Rows, each with roughly how far along a hidden order it lies (0 to 15):
(in the rows, 100 means zero)
[ 81  98 109 102  90 113  92  92 108 106 102 114 105 103  77 106  95  93
  93 102 134 122 112  96  74  85  63  92  90 119 117 105 110  83] : 12
[ 94  99 106 104 104 122 100  96 102  91  93  96  94  99 108 119 111 123
 107  93  90  91  84  73  81  93  92 104 113 127 127 104 111  90] : 7
[ 92 100 107 106 106 127 107 101 108 103  96  94  77  96  68 100 100 102
  98 103 116 112 108 123 113 101  93 101  83  88  68  93  90  82] : 2
[ 87 101 108 107  98 121  98  95  99  94  94  98 101 106 118 118 114 111
  95  89  70  78  88  72  93 101 103 121 121 108 100  96  91  80] : 8
[ 91 101 107 102  89  97  93  93 109 111 104 112  97  96  56  99 102 119
 109 118 115  94  80  55  76  97 103 117 116 108  72  90  95  85] : 14
[ 86 102 108 106  96 121  98  96 101  94  93  95  73 104 109 120 117 113
  97 101  76  76  87  61  78  94  88 114 120 112 124 102  96  88] : 7
[ 85 105 113 105  84 103  85  94 108 116 106 102  46 100  40 107 118 121
  99 125  81  59  96  62  94 103  90 112  75  48  60  97  94 109] : 15
[111 103 100 105 121 104 111 107 102  98 100  99 122  91  90  84  85  90
 103  81  97 111  97 132 126 110 132 102 122 130 107 100 105  93] : 0
